Below are the code and all the weights of a small trained network. Each question names an input and a class and asks about switching units off, where a switched-off unit gives its printed mean instead of its output.

import numpy as np


def w(rows, s, z=0):
    codes = np.array(rows[::2]) - 128.0
    scale = np.full(codes.shape[1], s)
    scale[-1] = z or s
    return codes * scale


def norm(h):
    return h / np.sqrt((h * h).mean(-1, keepdims=True) + 1e-5)


def f(y):
    return y / 2 * (1 + np.tanh(0.7978845608 * (y + 0.044715 * y**3)))


def log_softmax(a):
    a = a - a.max(-1, keepdims=True)
    return a - np.log(np.exp(a).sum(-1, keepdims=True))


def net(x, mask):
    res = np.array(x, float).reshape(1, 8) / 4 @ E
    u = 0
    for l in range(2):
        y = f(norm(res) @ A[l][:, :-1].T + A[l][:, -1])
        res = res + np.where(mask[u : u + 3], y, B[l][:, -1]) @ B[l][:, :-1]
        u += 3
    return log_softmax(norm(res)[-1] @ U[:, :-1].T + U[:, -1])


A, B = {}, {}
E = w([
[162,48,40,145,94,54,67,220,68,35],'x0',
[183,50,144,187,39,93,227,137,96,185],'x1',
[99,132,83,113,110,4,133,57,250,96],'x2',
[81,101,75,140,184,114,137,122,105,184],'x3',
[17,81,199,58,163,83,164,181,111,105],'x4',
[187,72,204,207,251,129,161,156,204,54],'x5',
[136,123,134,116,131,130,138,131,136,118],'x6',
[130,245,75,130,153,91,224,215,133,128],'x7',
],0.0013)
A[0] = w([
[88,189,101,79,204,188,24,139,158,72,68],'0.n1',
[138,112,141,121,140,252,139,181,56,125,5],'0.n2',
[125,45,148,119,122,177,36,94,148,148,30],'0.n3',
],0.0038,0.0021)
B[0] = w([
[162,79,135,165,67,109,191,140,119,159,254],'0.n1',
[118,193,137,153,148,2,69,128,140,143,167],'0.n2',
[121,144,113,108,165,109,132,99,91,81,150],'0.n3',
],0.0077,0.0016)
A[1] = w([
[141,215,67,122,142,124,196,222,159,120,59],'1.n1',
[108,135,89,105,102,25,124,67,254,96,6],'1.n2',
[152,82,48,117,113,105,60,227,112,45,26],'1.n3',
],0.0039,0.0027)
B[1] = w([
[113,29,141,95,144,136,24,18,75,59,245],'1.n1',
[149,210,202,186,198,64,54,216,2,173,140],'1.n2',
[91,225,210,103,164,216,188,62,205,221,222],'1.n3',
],0.0054,0.0012)
U = w([
[142,228,170,172,172,6,37,200,66,162,100],'0',
[93,204,188,83,158,240,173,80,229,204,108],'1',
[126,104,98,118,109,152,130,155,148,85,254],'2',
[123,55,123,80,147,136,62,14,72,1,81],'3',
[174,39,114,181,30,102,214,193,125,163,59],'4',
[124,127,116,108,128,141,114,159,150,110,174],'5',
[136,116,133,125,115,123,129,121,141,116,120],'6',
],0.0053,0.0046)

Each question gives the input, the list of numbers given to net, and the class t.
The units are the neurons (one row each of A and B). Each row of codes is followed by its name. A weight is (code - 128) times the scale printed after its matrix; where a second scale follows, it is the last column's (A, B and U).
mask holds one flag per neuron, layer by layer. A switched-off neuron (its flag False) gives its mean, the last column of its row in B, instead of its output. The means were averaged over made-up inputs and are rounded, as every weight is.
A unit's drop is (log p(t) with every unit on - log p(t) with that unit switched off) / (log p(t) with every unit on - log p(t) with every unit switched off).
The circuit of an input: a set's keep is (log p(t) with only the set's units on - log p(t) with every unit switched off) / (log p(t) with every unit on - log p(t) with every unit switched off). Starting from all 6 units, units are removed one at a time, each time the one whose removal leaves the highest keep (on an exact tie, the one counted first), for as long as the keep stays at least 0.8.
circuit, biggest first: the units of the circuit, biggest drop first
unit that matters most: the unit with the biggest drop
top k neurons: the k neurons with the biggest drops, biggest first
top k neurons in layer l: the k neurons of layer l with the biggest drops, biggest first
drop of u: that unit's drop, to one decimal
input [0,7,-8,-8,3,8,-1,-4], class 0: top 2 neurons	[0.n2 0.n1]
input [5,-2,-4,4,-3,-4,-4,6], class 3: circuit, biggest first	[1.n1]
input [6,1,-8,-3,-4,7,-8,-5], class 0: top 2 neurons	[0.n2 1.n1]
input [6,2,7,-4,7,3,7,3], class 0: top 2 neurons	[1.n2 0.n1]
input [7,2,-5,1,-2,-6,5,3], class 1: top 3 neurons	[1.n3 0.n1 1.n2]
input [-1,6,-3,3,-3,5,5,8], class 3: circuit, biggest first	[1.n1 0.n1]
input [0,-2,3,2,3,3,1,4], class 3: top 2 neurons	[1.n1 0.n2]
input [6,-7,-1,-6,-6,-1,7,-6], class 4: top 3 neurons	[0.n1 1.n1 0.n2]
input [-2,4,-7,-4,-5,1,7,-5], class 0: top 3 neurons	[0.n2 1.n1 0.n1]
input [-4,-2,-2,2,5,2,-5,6], class 3: top 2 neurons	[1.n1 1.n3]
input [8,6,5,2,6,1,-1,-5], class 1: top 4 neurons	[1.n3 0.n1 0.n2 1.n1]
input [2,8,2,0,-8,3,-3,8], class 3: top 2 neurons	[1.n1 0.n1]
input [1,3,-5,7,-7,-3,-3,7], class 3: top 3 neurons	[1.n1 0.n1 1.n2]
input [8,-3,4,8,1,8,-7,6], class 1: unit that matters most	1.n3
input [0,-8,-7,6,-4,0,-6,1], class 4: top 2 neurons	[0.n1 1.n2]
input [-6,-7,4,-4,-3,1,-3,1], class 4: top 3 neurons	[0.n1 1.n3 0.n2]
input [0,4,-4,6,-6,-2,-4,6], class 3: circuit, biggest first	[1.n1 0.n1]
input [-6,-8,1,-3,-1,6,2,4], class 4: circuit, biggest first	[0.n1 1.n3]
input [-4,0,-3,-2,-7,-4,4,7], class 3: top 2 neurons in layer 1	[1.n1 1.n3]
input [-7,-3,-7,-6,-3,7,-2,4], class 0: circuit, biggest first	[0.n2]
input [-3,-3,-7,-7,-1,-7,-4,8], class 3: top 2 neurons in layer 1	[1.n1 1.n2]
input [-4,8,8,3,6,4,8,0], class 0: top 2 neurons in layer 1	[1.n2 1.n3]
input [-3,-7,-2,-5,-3,2,4,-4], class 4: top 2 neurons in layer 1	[1.n1 1.n3]
input [-4,-7,-5,1,-5,3,5,1], class 4: top 2 neurons in layer 1	[1.n3 1.n2]
input [-4,3,3,5,-2,-1,-6,-8], class 3: drop of 0.n3	0.7
